Look-ups in named tables: a row name and a column name give one cell, copied from the table.

Nizubu.csv
,Dar,Kib,Napevoz
Gagek,122,753,777
Limiz,819,884,727
Dom,47,963,586
Fen,220,732,797
Reb,74,717,808
Gug,689,991,587
Tinup,61,981,577
Duv,94,786,742
Vobo,920,990,590
Fod,94,839,690
Niz,59,842,678
Puv,141,838,701
Benu,54,860,661

Dom, Dar: 47
Duv, Dar: 94
Puv, Napevoz: 701
Gagek, Dar: 122
Dom, Kib: 963
Gug, Kib: 991
Fen, Kib: 732
Gug, Dar: 689
Niz, Napevoz: 678
Limiz, Dar: 819
Niz, Dar: 59
Fod, Napevoz: 690
Fod, Kib: 839
Limiz, Napevoz: 727
Gagek, Kib: 753
Benu, Kib: 860

Kelepe.tsv
	Zag	Pafo	Nitenif	Dos	Fos	Pivi	Zorul	Bepe	Larofa
Zun	89	175	128	112	194	176	132	78	132
Supomov	136	164	195	106	142	142	102	173	71
Nozumal	104	137	172	136	161	152	208	78	125
Rizaped	177	95	116	64	80	123	148	101	138
Nog	147	78	125	115	74	113	136	137	197
Zesut	126	69	140	111	189	119	118	101	78
Befuvur	98	158	146	103	190	128	123	113	59
Zubire	61	147	185	96	108	114	139	131	175
Deteba	124	105	101	211	155	144	124	135	198
Mada	122	110	79	116	177	97	138	85	77

Rizaped, Larofa -> 138
Nog, Zorul -> 136
Nozumal, Pivi -> 152
Mada, Larofa -> 77
Nog, Bepe -> 137
Rizaped, Nitenif -> 116

Lumo
|  | Kosesip | Fosi | Dudi | Mep | Vifo | Lasom | Ler | Gafedut |
|---|---|---|---|---|---|---|---|---|
| Kiz | 1434 | 2549 | 2438 | 849 | 1367 | 1218 | 4843 | 8962 |
| Vunanod | 9529 | 3350 | 1525 | 1337 | 1537 | 1292 | 1891 | 2773 |
| Zefimo | 6211 | 8357 | 2138 | 2044 | 1651 | 1413 | 1265 | 1679 |

Gafedut of Kiz: 8962
Dudi of Zefimo: 2138
Dudi of Kiz: 2438
Lasom of Vunanod: 1292
Fosi of Zefimo: 8357
Mep of Vunanod: 1337
Lasom of Kiz: 1218
Vifo of Vunanod: 1537
Mep of Kiz: 849
Kosesip of Vunanod: 9529
Dudi of Vunanod: 1525

Table Zef
|  | Sur | Rore | Vos | Zat |
|---|---|---|---|---|
| Nasum | 97 | 199 | 213 | 75 |
| Lotipo | 134 | 225 | 154 | 214 |
| Gibu | 75 | 106 | 208 | 250 |
| Nav | 92 | 191 | 104 | 129 |
| Bevi | 208 | 168 | 68 | 74 |
| Dumat | 151 | 58 | 222 | 248 |
| Belono | 69 | 221 | 212 | 200 |

What is the Zat of Nav in Zef? 129
What is the Vos of Nasum in Zef? 213
What is the Zat of Dumat in Zef? 248
What is the Zat of Belono in Zef? 200
What is the Sur of Lotipo in Zef? 134
What is the Sur of Belono in Zef? 69
What is the Sur of Gibu in Zef? 75
What is the Zat of Nasum in Zef? 75
What is the Rore of Nav in Zef? 191
What is the Sur of Nasum in Zef? 97
What is the Sur of Dumat in Zef? 151
What is the Zat of Bevi in Zef? 74
Row with the largest Vos: Dumat

Rez =
fields: Larasi, Razuso
Vig: [8270, 1617]
Mimu: [7504, 1743]
Rofu: [7204, 4147]
Mogapet: [4097, 7288]
Reni: [7050, 2359]
Tevag: [7016, 2386]
Dema: [6831, 2534]
Mut: [7726, 3353]
Tinev: [7307, 2282]

What is the Larasi of Dema in Rez?
6831
What is the Larasi of Reni in Rez?
7050
What is the Razuso of Reni in Rez?
2359
What is the Larasi of Rofu in Rez?
7204
What is the Razuso of Tinev in Rez?
2282
What is the Larasi of Vig in Rez?
8270
Which row has the largest Larasi? Vig

Suzesin =
,Vef,Mok,Der,Kono,Busotaz,Meba,Dis,Fafata
Pirugar,74,96,131,119,155,174,177,129
Ril,124,126,145,128,134,149,166,126
Nep,64,209,102,203,84,82,83,201
Zug,139,130,149,120,165,150,144,123
Vefi,162,127,151,127,163,155,138,123
Livudub,152,130,149,117,157,148,148,117
Pefin,129,132,144,129,130,145,163,126
Sus,132,133,145,122,157,149,146,120
Dab,135,131,141,126,163,151,146,124
Pomi,120,128,144,118,145,145,149,124
Tifemez,160,134,153,119,174,146,142,122
Vala,136,159,141,107,148,124,149,96
Luk,129,127,144,127,112,146,172,127

Meba of Pomi is 145
Busotaz of Zug is 165
Der of Ril is 145
Dis of Vala is 149
Vef of Sus is 132
Fafata of Vefi is 123
Busotaz of Dab is 163
Vef of Zug is 139
Fafata of Pomi is 124
Dis of Dab is 146
Busotaz of Vala is 148

